Below are the code and all the weights of a small trained network. Each question names an input and a class and asks about switching units off, where a switched-off unit gives its printed mean instead of its output.

import numpy as np


def w(rows, s, z=0):
    codes = np.array(rows[::2]) - 128.0
    scale = np.full(codes.shape[1], s)
    scale[-1] = z or s
    return codes * scale


def norm(h):
    return h / np.sqrt((h * h).mean(-1, keepdims=True) + 1e-5)


def f(y):
    return np.maximum(y, 0)


def log_softmax(a):
    a = a - a.max(-1, keepdims=True)
    return a - np.log(np.exp(a).sum(-1, keepdims=True))


def net(x, mask):
    res = np.array(x, float).reshape(1, 8) / 4 @ E
    u = 0
    for l in range(3):
        y = f(norm(res) @ A[l][:, :-1].T + A[l][:, -1])
        res = res + np.where(mask[u : u + 12], y, B[l][:, -1]) @ B[l][:, :-1]
        u += 12
    return log_softmax(norm(res)[-1] @ U[:, :-1].T + U[:, -1])


A, B = {}, {}
E = w([
[128,128,127,129,129],'x0',
[179,30,150,227,54],'x1',
[118,242,112,173,11],'x2',
[128,129,128,128,128],'x3',
[128,128,129,127,128],'x4',
[129,128,128,128,129],'x5',
[43,129,255,157,129],'x6',
[128,128,129,127,126],'x7',
],0.0085)
A[0] = w([
[95,162,251,167,172,2],'L0N0',
[219,84,104,194,75,130],'L0N1',
[84,209,62,83,156,89],'L0N2',
[97,134,146,170,143,143],'L0N3',
[94,110,95,124,97,125],'L0N4',
[169,92,115,73,123,129],'L0N5',
[205,155,32,129,140,66],'L0N6',
[89,79,142,137,78,111],'L0N7',
[167,59,150,138,127,136],'L0N8',
[136,215,119,69,140,119],'L0N9',
[156,200,118,117,81,75],'L0N10',
[60,129,107,75,201,97],'L0N11',
],0.012,0.0058)
B[0] = w([
[132,61,78,24,53,176],'L0N0',
[174,177,232,110,132,255],'L0N1',
[226,137,182,112,133,220],'L0N2',
[152,142,98,64,91,161],'L0N3',
[121,113,156,179,133,144],'L0N4',
[100,75,95,134,132,179],'L0N5',
[111,61,124,1,40,218],'L0N6',
[196,160,145,158,123,169],'L0N7',
[196,197,137,145,166,204],'L0N8',
[151,144,230,181,107,211],'L0N9',
[63,142,10,211,180,186],'L0N10',
[221,170,188,143,168,201],'L0N11',
],0.0081,0.0079)
A[1] = w([
[161,118,127,126,192,81],'L1N0',
[133,51,78,138,222,4],'L1N1',
[99,108,164,41,84,106],'L1N2',
[166,106,131,164,212,86],'L1N3',
[138,52,156,158,99,97],'L1N4',
[112,247,85,183,97,129],'L1N5',
[116,186,170,75,138,54],'L1N6',
[34,103,203,113,125,94],'L1N7',
[152,65,87,151,118,117],'L1N8',
[144,54,118,96,126,180],'L1N9',
[60,110,189,132,92,143],'L1N10',
[126,82,181,98,208,115],'L1N11',
],0.014,0.0037)
B[1] = w([
[47,111,174,125,104,206],'L1N0',
[44,86,152,96,90,172],'L1N1',
[175,138,32,216,147,223],'L1N2',
[81,130,157,75,101,213],'L1N3',
[175,180,133,108,198,191],'L1N4',
[53,34,182,80,114,253],'L1N5',
[191,96,162,157,187,203],'L1N6',
[186,197,2,188,111,153],'L1N7',
[146,227,132,136,135,161],'L1N8',
[75,205,87,160,97,230],'L1N9',
[144,123,38,143,173,168],'L1N10',
[76,84,103,168,64,253],'L1N11',
],0.0089,0.0062)
A[2] = w([
[96,162,108,79,160,97],'L2N0',
[144,127,150,140,177,72],'L2N1',
[167,174,87,107,74,192],'L2N2',
[47,131,139,132,107,61],'L2N3',
[170,100,3,97,116,29],'L2N4',
[136,137,138,169,82,158],'L2N5',
[177,135,165,103,145,101],'L2N6',
[134,165,54,155,123,72],'L2N7',
[175,125,167,132,146,5],'L2N8',
[115,178,117,192,132,89],'L2N9',
[124,181,138,83,190,153],'L2N10',
[178,170,80,142,150,120],'L2N11',
],0.017,0.0028)
B[2] = w([
[184,142,192,183,125,138],'L2N0',
[173,161,83,95,112,162],'L2N1',
[79,83,105,175,190,254],'L2N2',
[55,25,159,56,87,198],'L2N3',
[82,210,2,157,201,233],'L2N4',
[121,158,124,48,218,213],'L2N5',
[186,155,153,191,116,232],'L2N6',
[137,74,56,119,121,187],'L2N7',
[188,161,161,143,151,212],'L2N8',
[115,145,73,106,190,155],'L2N9',
[230,153,173,226,77,161],'L2N10',
[33,85,122,83,33,207],'L2N11',
],0.0085,0.0082)
U = w([
[235,158,218,176,119,117],'0',
[90,123,14,148,128,240],'1',
[7,41,207,65,49,4],'2',
],0.015,0.0012)

Each question gives the input, the list of numbers given to net, and the class t.
The units are the neurons (one row each of A and B). Each row of codes is followed by its name. A weight is (code - 128) times the scale printed after its matrix; where a second scale follows, it is the last column's (A, B and U).
mask holds one flag per neuron, layer by layer. A switched-off neuron (its flag False) gives its mean, the last column of its row in B, instead of its output. The means were averaged over made-up inputs and are rounded, as every weight is.
A unit's drop is (log p(t) with every unit on - log p(t) with that unit switched off) / (log p(t) with every unit on - log p(t) with every unit switched off).
The circuit of an input: a set's keep is (log p(t) with only the set's units on - log p(t) with every unit switched off) / (log p(t) with every unit on - log p(t) with every unit switched off). Starting from the 12 units with the biggest drops (on a tie, the unit counted first), units are removed one at a time, each time the one whose removal leaves the highest keep (on an exact tie, the one counted first), for as long as the keep stays at least 0.8.
units of the circuit, in order: the units of the circuit, biggest drop first
most important unit: the unit with the biggest drop
top k neurons: the k neurons with the biggest drops, biggest first
top k neurons in layer l: the k neurons of layer l with the biggest drops, biggest first
drop of u: that unit's drop, to one decimal
input [-7,-6,-4,-8,2,2,8,-8], class 1: units of the circuit, in order : (L1N7)
input [0,-5,3,-4,0,0,6,-2], class 1: top 4 neurons : (L0N0 L1N2 L0N8 L1N7)
input [-4,6,-1,-2,0,2,6,1], class 0: top 2 neurons in layer 0 : (L0N7 L0N8)
input [-2,5,-4,0,5,-4,-5,0], class 0: top 2 neurons : (L0N8 L0N1)
input [-5,3,4,1,-4,-5,-2,-3], class 2: top 4 neurons : (L0N10 L1N5 L0N2 L0N11)
input [-6,-4,5,7,5,-2,-4,-6], class 2: top 2 neurons in layer 0 : (L0N10 L0N1)
input [2,-7,1,-4,-5,4,-7,8], class 0: top 4 neurons in layer 0 : (L0N2 L0N9 L0N11 L0N0)
input [4,-3,4,6,-8,4,-3,-4], class 2: top 3 neurons : (L0N10 L1N5 L0N1)
input [-4,-8,-1,-7,5,-5,-7,-4], class 0: top 3 neurons : (L0N11 L0N2 L0N9)
input [3,-8,0,-7,4,5,-7,8], class 0: top 3 neurons : (L0N9 L0N2 L0N11)
input [0,2,6,-1,1,-8,-5,4], class 2: top 2 neurons in layer 0 : (L0N10 L0N0)
input [-3,2,8,8,5,-8,-7,-4], class 2: top 3 neurons in layer 0 : (L0N10 L0N0 L0N1)
input [2,-5,2,-3,7,6,7,-1], class 1: top 2 neurons : (L0N0 L1N2)
input [3,-3,8,0,1,-4,2,8], class 2: units of the circuit, in order : (L1N5)
input [3,-4,-6,5,-6,-3,7,-8], class 1: top 2 neurons : (L0N0 L1N7)
input [-4,-5,-8,7,2,-8,8,-7], class 1: top 3 neurons in layer 0 : (L0N0 L0N2 L0N8)
input [0,0,7,-1,-3,-3,2,-3], class 2: drop of L1N5 : 1.3
input [1,6,-3,-6,-7,-3,8,2], class 1: drop of L0N0 : 0.8
input [2,-6,1,-2,-5,8,2,-1], class 0: drop of L2N5 : 0.0
input [7,2,8,5,7,-3,4,-2], class 2: most important unit : L1N5
